Below is a small trained network, with its code and all its weights. Each question gives an input and a target symbol and asks what happens when units are switched off, that is, made to give their printed mean instead of their output.

import numpy as np


def w(rows, s, z=0):
    codes = np.array(rows[::2]) - 128.0
    scale = np.full(codes.shape[1], s)
    scale[-1] = z or s
    return codes * scale


def norm(h):
    return h / np.sqrt((h * h).mean(-1, keepdims=True) + 1e-5)


def f(y):
    return y / 2 * (1 + np.tanh(0.7978845608 * (y + 0.044715 * y**3)))


def softmax(a):
    e = np.exp(a - a.max(-1, keepdims=True))
    return e / e.sum(-1, keepdims=True)


def log_softmax(a):
    a = a - a.max(-1, keepdims=True)
    return a - np.log(np.exp(a).sum(-1, keepdims=True))


def net(x, mask):
    ids = ['αγδσφω'.index(c) for c in x.split()]
    T = len(ids)
    res = E[ids] + P[:T]
    r = norm(res)
    for j in range(2):
        rows = slice(4 * j, 4 * j + 4)
        q, k, v = (r @ M[0][rows].T for M in (Q, K, V))
        z = softmax(np.where(np.tri(T) > 0, q @ k.T / 4**0.5, -1e9)) @ v
        o = O[0][rows]
        res = res + np.where(mask[j], z, o[:, -1]) @ o[:, :-1]
    y = f(norm(res) @ A[0][:, :-1].T + A[0][:, -1])
    res = res + np.where(mask[2:18], y, B[0][:, -1]) @ B[0][:, :-1]
    return log_softmax(norm(res)[-1] @ U[:, :-1].T + U[:, -1])


Q, K, V, O, A, B = {}, {}, {}, {}, {}, {}
E = w([
[46,208,75,117],'α',
[44,191,122,193],'γ',
[124,122,172,254],'δ',
[233,79,149,102],'σ',
[155,94,58,142],'φ',
[101,129,188,86],'ω',
],0.0061)
P = w([
[65,1,132,99],'0',
[65,55,135,129],'1',
[90,73,136,139],'2',
[96,103,140,149],'3',
[104,116,137,152],'4',
[116,127,134,146],'5',
[123,143,137,148],'6',
[140,156,138,141],'7',
[146,178,132,136],'8',
[163,196,139,135],'9',
[174,206,135,136],'10',
[175,225,149,135],'11',
],0.0055)
Q[0] = w([
[183,232,174,134],'h0',
[115,30,232,8],'h0',
[161,154,104,122],'h0',
[226,255,186,77],'h0',
[134,34,114,115],'h1',
[190,183,171,146],'h1',
[21,232,179,201],'h1',
[65,86,167,182],'h1',
],0.0089)
K[0] = w([
[189,211,156,116],'h0',
[75,55,235,37],'h0',
[136,158,144,118],'h0',
[193,254,179,84],'h0',
[99,69,107,106],'h1',
[162,165,87,144],'h1',
[199,244,208,109],'h1',
[161,155,169,71],'h1',
],0.011)
V[0] = w([
[101,140,210,147],'h0',
[75,161,223,145],'h0',
[117,142,93,140],'h0',
[144,116,114,121],'h0',
[137,125,84,145],'h1',
[124,139,92,201],'h1',
[167,85,89,85],'h1',
[84,150,254,75],'h1',
],0.0081)
O[0] = w([
[132,150,223,69,143],'h0',
[116,160,235,62,170],'h0',
[119,147,113,150,179],'h0',
[137,106,111,138,104],'h0',
[154,184,118,133,117],'h1',
[122,152,91,224,207],'h1',
[196,186,136,74,5],'h1',
[50,2,175,71,192],'h1',
],0.0062,0.0017)
A[0] = w([
[136,44,91,111,50],'n0',
[101,95,71,106,125],'n1',
[117,132,102,165,77],'n2',
[5,193,72,92,220],'n3',
[218,50,213,210,120],'n4',
[92,217,124,172,59],'n5',
[60,135,174,202,37],'n6',
[157,104,148,140,152],'n7',
[118,193,167,54,223],'n8',
[86,147,181,123,148],'n9',
[125,139,61,184,126],'n10',
[142,137,129,133,127],'n11',
[148,181,142,58,248],'n12',
[144,127,137,139,127],'n13',
[110,110,94,121,90],'n14',
[73,71,84,183,159],'n15',
],0.012,0.0015)
B[0] = w([
[170,123,177,199,139],'n0',
[143,127,202,117,149],'n1',
[124,120,92,81,159],'n2',
[232,232,192,158,255],'n3',
[225,25,94,223,179],'n4',
[142,179,59,195,204],'n5',
[4,149,73,132,225],'n6',
[148,104,115,159,132],'n7',
[118,14,191,152,178],'n8',
[66,90,173,123,194],'n9',
[138,86,79,30,214],'n10',
[125,115,108,134,127],'n11',
[132,19,116,155,148],'n12',
[128,117,115,143,128],'n13',
[136,128,164,105,135],'n14',
[81,98,156,46,219],'n15',
],0.018,0.007)
U = w([
[208,214,215,126,25],'α',
[31,172,113,140,162],'γ',
[40,119,44,218,94],'δ',
[228,112,113,241,103],'σ',
[167,118,40,3,69],'φ',
[105,39,227,81,254],'ω',
],0.0044,0.0028)

Each question gives the input, a string of symbols that net reads in full, and the target symbol t.
The units are the heads (4 rows each of Q, K, V and O) and the neurons (one row each of A and B). Each row of codes is followed by its name. A weight is (code - 128) times the scale printed after its matrix; where a second scale follows, it is the last column's (O, A, B and U).
mask holds one flag per unit, heads first, then neurons. A switched-off unit (its flag False) gives its mean, the last column of its rows in O or B, instead of its output. The means were averaged over made-up inputs and are rounded, as every weight is.
A unit's drop is (log p(t) with every unit on - log p(t) with that unit switched off) / (log p(t) with every unit on - log p(t) with every unit switched off).
The circuit of an input: a set's keep is (log p(t) with only the set's units on - log p(t) with every unit switched off) / (log p(t) with every unit on - log p(t) with every unit switched off). Starting from the 12 units with the biggest drops (on a tie, the unit counted first), units are removed one at a time, each time the one whose removal leaves the highest keep (on an exact tie, the one counted first), for as long as the keep stays at least 0.8.
units of the circuit, in order: the units of the circuit, biggest drop first
k most important neurons: the k neurons with the biggest drops, biggest first
heads that matter: for each layer, one digit per head in row order, 1 if its drop is at least 0.15 and else 0, layers parted by /
drop of u: that unit's drop, to one decimal
input α ω δ φ φ α, target φ: heads that matter	10
input φ φ σ α φ γ, target φ: heads that matter	10
input ω δ ω ω ω ω γ α γ δ δ, target δ: units of the circuit, in order	(n6)
input α α φ α δ γ φ, target φ: heads that matter	11
input α α σ δ σ ω α ω ω ω γ, target ω: 2 most important neurons	(n5 n8)
input σ γ σ γ γ δ φ φ φ δ, target φ: units of the circuit, in order	(h0 n10)
input σ σ φ σ φ α, target φ: heads that matter	10
input α α φ φ γ γ φ γ ω ω γ α, target ω: heads that matter	11
input α ω α σ α φ σ γ φ α α δ, target δ: 2 most important neurons	(n6 n3)
input φ σ ω ω δ ω γ ω ω α, target ω: 3 most important neurons	(n5 n8 n9)
input α σ α σ, target σ: drop of n7	0.0
input σ α α α, target α: drop of n3	0.8
input α σ σ ω α α, target α: drop of n3	0.6
input γ α σ, target σ: most important neuron	(n4)
input δ φ φ φ φ σ φ, target φ: drop of n10	0.4
